Each row has two labels, one from each of two sets.
[  8  -3  -5   9 -16  -6  13   4   2   3  -6 -19   9   0  -1  -2  -3  12
   0  -5  -2   1   8  -7   5   5   1   4  17  -3   7   1   7  14  -6 -20
 -23  -8  -8 -15   2  -2   2   2   1   3   8   7  -5   0  -8  -5   2   6
  -7 -26  33   6 -13   4  -9  -7  -4  -4  -9  -4 -10   2  26   1 -13  -6
  -2   0   7  -9  10   8  -4   3  25   9   1   2   0  -9  -5   0  -2  -8
   5 -11 -15 -23   6  -7   5 -18  -3  10  14  -7   0   7  -1  -3   4   3
   3  10  -4   6   2  11  -2 -19   3   9   5 -15  -9  -9   6  -6 -13  14
  -9   5 -10 -10  -1   7  -4  -5  -9  13   0  -4  13  -2   8  -2   4  10
 -17  11  -3  -2  15   8  -3   1   5  21   5  -4  -8   7 -13   0   0  -9
  15  -3  -7 -20   4   1  -3  -6 -16   7]  <50> U
[ 14  -2  -2   3  -3 -14  11   5   4  -1  -5  -4  -2  -6  -5  41  -3  16
   1  17 -15   7 -45   1   5   3   3  10  35 -10  12   0  19 -16   1  -5
 -17   8   0   6  13   5  12   2  13  -2 -24  -7   6  12   1 -11   6  16
 -21 -10 -30   6 -12   8 -15 -13 -12  -6  -8   4   6   9  13 -13 -35  14
  26 -10   5  26  -1  11  -2  15  21  23  -1   2  -5  -5 -11  -8  -1  14
 -14 -21  19   5   6   0  -4   3 -20 -13   1  -3  12 -23  13 -12  11 -24
  -6   5   2  -2   0  -4   4   5  10  13   6   4  -7  -1   9 -13 -18   3
   4 -10   7   9  20   1  15   5  25  17 -17  -6  -8 -23 -39  -2  -1  -5
 -32  -4  12   8  -5   7   5  -6   6 -40   1 -28 -27  -8  -3   8   2 -27
   6  -5 -18 -16  12   1 -10  15   2   8]  <50> E
[  5   0 -28   6  -1 -24  10  10   4  -2  -5 -10  -8  -2 -12   1   3   7
   1  24  -6  -2   9  -5   3   4  -1  11  42 -23   7  -1  -9  11 -16   8
   1  -4   7   8  20   8  15  -5 -35   4  -5   3   7   6  13  -3  41  -2
   8  -7 -19   0  10   6   5   5  -7  -7 -18   6  -3   8  18  -3   8 -20
  17  15   6   6  -9 -10  10   3   7 -12  11  -2  -1  -5  -3  16  -2   4
  10 -20   5 -11   4   3   6 -11 -15  -1  17  -7   6 -28 -13  -3   8  -9
  12   5   5   3   4  15   1   3  -4   2   1 -28  -4   2  -6 -14 -17   1
  -4   2  14 -10  14   4  -1  12  -1  45  10   5  13   3 -18   3 -10  -4
 -11 -12   8  -3  -5   8  -4   2   2  31  -3 -39  -3   2 -16  -4   1 -20
   4 -11 -11 -10   4  12 -10   2  15   7]  <51> E
[ 21  -3  -2  -1  -5  -6  16  -6   6   3   5 -11 -11 -31 -11   9  -6  25
   9  12 -13   8 -47  -1  34   3  -8   6  15 -39  10  -7  14  -7  -3  -7
 -12  -2  14  11  26  -7   4 -21  12   4   3 -22  -6   7  -7 -12   7  16
   6  -4   5   6  -3   2  -3 -11   0   2   2   2  -4  -1  42   0 -49   1
  13  -8   7  32   1  10  12   5   3  37 -13  -3   3  -7 -11   0   4   0
  -7 -15  -9   4   8  -5 -12  -3  -7 -11 -23  16   5 -17  18  -6  -2  -2
 -14  13   3   1  -6   5  -2   6   2  31   6  -1  -2  -6  -5 -30   0  -4
  -4 -24   7  -4  24 -15   8   7  13   4 -26   3  -2 -10  -3  -8   2   8
 -34  -1   1  32  17   4  -3   2  10 -24   6   4  -9 -11  13   7   0  -4
   5  -7 -21 -19  -1  34 -11  -4   0   2]  <47> E
[ 23 -10   3  -7 -13  -6  11  -6   3   3  -6 -17   1   6  -8   7  -8  30
  14  10  -7   3 -23  -8  23   6  -5   0   1 -18  16   2  26  34 -12   3
 -13  -5  -5  -7  11 -14   0   6  15   8  19  -6 -11  -1  -8 -18 -13  11
  -4  -7  45   2  -3   3  -7  -4  14  -4   0  -6  -9  -4  32  20 -55  -6
  -4 -17   6   4  16  19  -2   4  13  33 -11   6 -15  -5 -12  10  -8   1
 -12 -12 -43  10   5  -7 -10  -8  -2   7   8  18   9   9   7  -4  -4  -3
  -1  12   0  11 -11   9  -8 -13  17  33  10  -3  -8   6  -8   2 -32 -19
   1 -23   5   6  15   9  -5  12  -1   7 -24   1  -1  -1  13  -1   1   4
 -16  -1 -10   9  28   2  27   2   4 -36   1  12  -4  -3   9   5   6  -1
   9  -6  -4 -14   0  22   2   7 -10  12]  <47> E
[  8   3 -16  -8 -14  -2   2  -2 -50  -3   1   2   1 -45  -9  -1   0  10
   3   6  -4   3  -5   4   3   4  -4   3  19 -17  15  17   3  -4 -14   1
   0  13  19  10   9  10  -5  -1   3   5  -5  -4   1   7  -1   1  24   5
   2   9 -16 -12  11   2   8 -22   4  -2 -21  12  -4  15   8   4 -12 -11
   7   0   0  18 -12   1   8   5  -2  -3  -4   3   0  -9   3   5   0   0
  -8  -5  -2   1  -5   4   4   4  -8  -3   7   3   5 -19  -7 -16  13  -6
  -4   5 -10  -2   3  10   4  12  -8  12   0 -17   4   5 -22 -10 -13  -5
   3 -11  20 -12   2   2 -13   4  -3  -3  -1   8  -1 -11   0   0  -3  -4
  -2  -2   5  -2  -1  20  -4   2  -2  14  -9 -21  10  -8   2   2  -2 -13
  -4 -16 -17  -9   3  22  -3  -4  10   6]  <51> E
[ -1 -20   5   0  -6  -5   4   3   4   0  -4 -13   0   1   1  18   9   8
   3  17  -2  -4 -28  -1 -12 -11   1  17  23  25  -3   7  21  -5   6   3
 -17  11 -10   8   0  -2  16   2  12  -4   7  11   4   9   7  -4  -5   5
  -2 -27  20  -2   6   2   0  10 -11 -15   8  -4  -6   0  -3   5 -27  -3
  12 -12 -18  -9  -3  13   3   7  12  20   0 -10  -2  -4  -2  -6 -10  11
  -3 -19 -16 -14   3  -3  11   6  -2  -4  -1  -4   4 -23 -46   7  -1  -6
  -1   2   5   5   2 -26  -3  -4  -1 -15  -8 -25   7   9  -5 -10  -7   5
   4   4   6  -1   6   5   2 -19   9  17  -7  -2  -5  -3 -12  -9   2  -4
  -7  -2   0  14   8   1  -9   1   9   1   7  11 -24  -5 -25   8  -6   3
   2   0  -6 -15   2 -54  -5   6   6  14]  <48> E
[-12 -23  23  -2  13  -1 -10  -6   3  11  -7  -4  28   9  17  12  -3 -14
  12 -15   7  -4  11  -5  -3   1  -1  -7 -19  84 -15   9   5  15  11 -15
 -12  -5  -5 -21 -29  -9  23   4   0 -13  17   4 -13  -8  -1  14 -37  -3
   0 -17  53  -2  -5  -4   3  18   6   0  18  -5   1  -5  -1   6  18   4
  -6  -6  -3 -53  26  11  -5  -6   6   2  -2  -5  -4   3 -13  -8  -6 -13
  -2   0   2 -10  -3  -2 -10  -5  13   8   4 -17  -3  29   6  29 -22  15
   4  -4  -1   2   1  -1   0 -17   3 -36   4  12 -12   9  21  -2  14   4
  -3  17  -5   7  -2  -3 -10  -7   8   9   3   3  -6   9  15  -1  10   0
   9  -2 -12   1   6  -5   4  -6   0  -7  -2  29 -14   0 -17   3  -4  26
   5  16  17  -1   3 -63  -5   2 -15 -10]  <48> U
[ 21  -1  -1  -3 -13  -9  15  -1  11   2 -13 -19   0  -1  -9  -3   2   6
   3   7 -10  -8 -10  -6  14   8   3  11  31 -26  10  -4   8  -6  -7   0
  -8  -1  -4  -2  21  -2   1 -14  14   6  -3   0 -22   5  -2 -11   0   3
   7  -2  31  16   2   4  -2   0 -10 -10 -19  -3 -11  21  39  10 -13  -6
   6 -32   2   5  -2   2   2   8  11  26  -2  -4   3  -8  -7  12  -5   2
  -6 -12 -37  -8  16  -1   9  -1  -2  -5   7  12  17   2   3  -7  11  -7
  -3  11  -2   3 -35   6  -3 -22  -8  -4   2 -13 -17  -2  -5  -3  -3  -6
  -2 -15  -5  -6   6   2   2   4  -9   1 -21   6  13   3  34  -3   0   1
  -2   6  -2   0  12  12   8  28  -5  -7  -2 -28  -4  -3  -3   9  -4  -7
   8 -17 -11 -23  -2  23  -5  -2   4  -4]  <47> E
[ 14  -4  20  -2  -9  -5   5  -2   4  -2   6  -8   3   6  -2   4  -5  15
   9   2  -2   0 -29  -1  15  -8  -3  15  -7 -18   9   2  18  -7  -2   5
 -15   1  -1   0  15 -14   6 -10  14   2   4  -7 -10  -1  -4 -11 -25  10
   2   6  42  15  -5   3 -11  -5   2  -3   8 -11  -8  -3  36   6 -44   5
 -17  -4   9  26  14  15   0   3  17  44 -10  10  -5 -10  -6   5  -3  -1
 -15  -6 -34   6  10 -14  -5  -1   1  -2   4  21  -6   0   8  -3  -4   6
  -8   8   0   4 -14  -3   5  -3   2  20   6  -4 -13   3  -6   5  14 -12
  -3  -6   7   3   4   2   2  13  -5   6 -23  18   4  -3  17  -4  10   6
  -7 -14  -7  -2  30   3   6   9  -2 -28  -1  27  19   2  16   9  -4  -9
   2   5  -7 -20  -2  45  -9  -7  -6  22]  <47> E
[ 17 -15 -10  -1   3 -12  17   7   7  -1   2 -18  -8  -5 -15   0  -5  20
  -7  34 -14   6 -13  -4   7  -1   2   8  30 -24  23  -4  10  -6 -17 -16
  -6   0  -2   1  17  12  -2  -9  -5   7  -7  -5  10 -21   0 -14  40  14
 -10  -3 -37   6  -1  16   1 -16  -3  -4 -14   5   2   7  15  -4 -21  -1
  45 -25  -2   2 -32   0   2  12   2  -3  -5  -3  12  -6  -4   5   6  12
  10 -21  -2   2  10  17  -6  10 -21  -6  11   2  21 -38  -5 -27  14 -24
  -7   9  16  -4  -5  11  -5  -8  18  29   5  -9   6  -2  -8  -7 -29   0
   5 -35  13   3   4  -3  30   6  -3   4 -10   4  -1  -5 -30   4   5   0
 -33   2  11   3 -21   2   5   1   3 -27   0 -62 -20   0   8  12   2 -27
   4 -17 -19 -12   6   9 -13  12   8  11]  <51> E
[ -5  -7   1   5   1  39  -5 -10  22 -13   2   3  16 -10   1  27   5   9
   4 -13   0   1 -28 -25 -17  -9  -3  10   1  44  -7   4  18 -20  -1  11
  -9  15  -7  10 -15 -16   3   0   7  -1  17  -4 -12   4  10   8 -33  -2
  -4 -27  38   6   4   4  -1  29   1   6  14  -4   5  -5 -42  23 -23  -9
 -19  19  -3  19   1  18  11  -2   0  19  -3  10  -1  -1   3  -6  -8  10
 -18   1  -9 -19 -16  -4  10  -1  22   1  -5  -4 -14 -16  -2  19 -20  26
  -5  -6  -1   5   2 -54   2  15  -4  -2  -1  -8   7  -1  -4   2  12  -7
  -7  38  -5   0  -3  -3  -7 -24   0   2   7  21 -14   4  11   4   3  -4
  26  -2  -6   7  12 -13  16   2   6  12   3  56   3  -3  -3  17  -3   1
 -20   3  -1   6   9 -49   4   1   9 -20]  <48> E
[ 29  -8  13  -3 -21 -29  17   1   4  -8 -18 -16  10  -2 -10  11  -5  17
   3  10 -11  -2 -43   8  22  -2  -1  15  14 -19  16  -4  27  -1  -1 -14
 -18   4  -4 -15  17 -17  14 -12  16   3   4  -3 -17   3  -9 -18 -32  20
   1 -12  46  24  -6   8 -24  -2   6  -6   7  -7  -9   4  35   3 -69   8
   3   0   4  22  26  21  -7  13  -2  49 -25  -6   8   3 -17  -2  -6   0
 -12 -14 -30   4   8  -3 -12   4  -4   3   1  16   0  13  17 -16  -1  -8
 -14  12  -7  -1 -15   2   1 -14  12  32   6  -2 -23   5  -7   4  10   2
   0 -23 -10  18  12   2   7  24  -4  28 -52  34   6   1  16   4 -12  -5
 -17  -5 -10  10  41   9   9  18   0 -54   2  20 -12  -2  14  10  10   5
  11  -8 -10 -32   3  20  -8   4 -13   1]  <47> E
[ -9  -9  16  -3  -3  -1  11 -13   9   3  -6 -21   3   1   2 -10 -10  17
   3  14  -7  -2 -18  -4  28   5   2 -17  24 -11   0   2  11  13 -15  -6
  -9   2   2   4   9  -6   1  -6   6   2   9  10 -10   6  -5 -18 -17   1
  -3 -14  39   5   1   7   6   6   3  -5  -1  -6  -7  -1  33   5 -19  -3
  10 -41   3   9  -7  15  -2   7  11  26   2 -15  -4   5 -11  13   3   5
 -11 -14 -22  -8  13   2   2   1  12   6  13   5  -2  13   4  -4  -1  -3
   4  10  16   7  -3  -5  -5 -14   3 -12   7 -10 -18   0  -8  -2  -1 -12
  -8 -10  -6   8  10   9   7   9  -6   8 -24  19  10  -5  36  -2   7  -6
 -13 -10   9  13  15   4   9   4   6 -32   7  -2 -18   4  -4  16  -1   3
   3   1  -9 -22 -18   0 -10 -13  -1  -6]  <47> E
[ 15  -8 -25   3 -10  -1  17   3  -1  11 -13 -12  -5  -2 -10  10  -4  19
  -2  25  -7  21  -7 -14  12   9  -7   8  45 -21  13   3  -8  -4  -9  -3
 -17   3  -1   7  16  17   2 -10   2   7   2   8   1   7   2 -14  34   1
  -6 -10  -8  -3  12  10   6  -1   3 -23 -19   3  -3  13  13  -2 -24  -2
  23  -2   3   7 -22  10   8  15  14  -3   7  -5   4  -5  -9   6  -8   7
  14 -19  -2  -4   8   4  12  -6 -10  -9  10   4  12 -38  -9 -14  13 -13
  -2  10  -4  -3   5   0   1  -4   6  27 -14 -39   2  -3  -1 -18 -23  -2
   2 -15   7 -16  16   3  -5 -11  -1  13  -1   5  -7  -2 -20   3  -3 -18
 -22  -4   8  12 -10  12   4   3  -4  14   2 -41 -10   1 -36   2  -1 -26
   7 -23 -19 -25   5   2  -6   7  13   2]  <51> E
[ 12   3  27  -2  -9  -7   7   4   0 -20   2  -3   7   3  -1   6  -5  14
   2 -11   3  -4 -45  -2  17  -3   3  13  -6  -8  -2   2  10   0   4   1
 -11   7   6  -9   1  -7   9  -5  13  -5   3  -9  -6   6  -5 -10 -31  13
  -2   2  13   8 -10   1 -10  -5   0   4   9   0  -2   3  19 -20 -25   8
 -14 -22 -15   9  15  11   3  -4   1  40 -14  -5   1   4  -8 -13  -3  -5
 -19   0   0  10   8 -10 -10   2  15  -2  -6  19  -5  16   8  -4   2   0
  -9  -8   4  -9   1 -55  -3  -1   3   2   4  18  -4  -1  -8  29  14  -2
   5   8   2   9   6   4  13   7  13   3 -13   2   2  -8  28  19 -15  14
  -4  -9 -11   4  25   2   0   2   8 -41  -7  27   8 -10   9  10   1  -4
   6   9  26  -3  -5  25  -3   1  -9 -10]  <47> E
